Look-ups in named tables: a row name and a column name give one cell, copied from the table.

tig:
       vopeno    vun  tunuzop  ropof    mot    saz    lol
kavir   57.97  52.76    65.99  47.90  54.80  64.55  49.51
mov     66.43  66.14    31.98  61.10  60.37  45.78  57.52
filog   21.95  46.00    53.11  58.80  45.45  50.94  40.72
far     61.34  56.59    57.25  45.69  52.38  66.28  50.50
zes     77.29  66.02    42.99  46.31  54.47  63.83  58.18
fuda    70.36  58.40    61.22  52.32  52.23  57.39  64.29
lazo    57.06  48.72    78.71  52.61  52.97  59.08  57.35
pupir   30.19  47.41    55.78  59.16  54.90  51.41  38.75
kape    48.54  53.89    52.86  62.58  63.14  46.76  47.17

What is the lol of pupir in tig? 38.75
What is the saz of far in tig? 66.28
What is the vopeno of far in tig? 61.34
What is the vun of pupir in tig? 47.41
What is the vun of far in tig? 56.59
What is the tunuzop of kavir in tig? 65.99
Row with the largest saz: far

tiz:
	depi	kobugu	mida	vitavo	vev	fuzadud
pizomu	195	159	77	118	59	69
zot	213	148	62	142	79	87
menido	12	58	196	121	170	139

zot, fuzadud -> 87
pizomu, depi -> 195
pizomu, mida -> 77
zot, vev -> 79
menido, kobugu -> 58
pizomu, fuzadud -> 69
Which row has the largest vitavo? zot

Table geli
,kubekuv,dalep,zum,por
mupem,65162,30728,58248,8566
lisof,84866,43894,46778,24496
fabi,27279,10046,56389,2497

zum of fabi = 56389
dalep of lisof = 43894
dalep of mupem = 30728
zum of mupem = 58248
kubekuv of fabi = 27279
dalep of fabi = 10046
por of fabi = 2497
Which row has the largest kubekuv? lisof

mizi =
|  | novar | libibig | bavez | lirub | dar | zanik | tezo | nifenid | kita |
|---|---|---|---|---|---|---|---|---|---|
| zed | 60173 | 39496 | 49199 | 47228 | 44956 | 16648 | 40856 | 73518 | 46296 |
| pafisas | 63691 | 63473 | 25876 | 64292 | 37964 | 41825 | 9220 | 70327 | 28145 |
| tedaz | 65538 | 48155 | 38471 | 68280 | 33696 | 32316 | 18283 | 75431 | 48166 |
| fezoz | 61488 | 61344 | 20264 | 56316 | 35659 | 35850 | 24374 | 69766 | 31876 |
| tanopo | 56475 | 42291 | 42480 | 47423 | 41217 | 20799 | 48302 | 66575 | 49274 |
| sopum | 45824 | 48057 | 54834 | 56209 | 48549 | 48627 | 46771 | 41396 | 51949 |
| noro | 63447 | 43438 | 41771 | 61935 | 35780 | 11777 | 23577 | 75755 | 43742 |
| dazara | 46931 | 62084 | 44951 | 49847 | 55361 | 64329 | 37480 | 41597 | 33813 |
| vumeb | 60507 | 45023 | 45146 | 55836 | 42126 | 16284 | 27595 | 71205 | 39705 |
| taf | 51763 | 42423 | 49274 | 49806 | 44136 | 37161 | 53632 | 55842 | 56542 |
| pugoril | 60549 | 63991 | 34967 | 68210 | 42405 | 60623 | 9444 | 61522 | 33968 |
| sokagi | 69986 | 51385 | 29750 | 61882 | 33668 | 28190 | 16041 | 85163 | 40295 |
| nizom | 50274 | 42014 | 49564 | 49755 | 44112 | 26207 | 52077 | 54225 | 51981 |
| sikesu | 52992 | 67047 | 26320 | 61668 | 39983 | 69287 | 29878 | 49206 | 39889 |

kita of pugoril = 33968
libibig of zed = 39496
libibig of fezoz = 61344
novar of sopum = 45824
libibig of nizom = 42014
tezo of dazara = 37480
libibig of sokagi = 51385
lirub of noro = 61935
zanik of vumeb = 16284
tezo of nizom = 52077
zanik of sikesu = 69287
dar of noro = 35780
dar of pugoril = 42405
libibig of noro = 43438
nifenid of fezoz = 69766
novar of pafisas = 63691
lirub of fezoz = 56316
tezo of pugoril = 9444
novar of noro = 63447
Which row has the largest dar? dazara

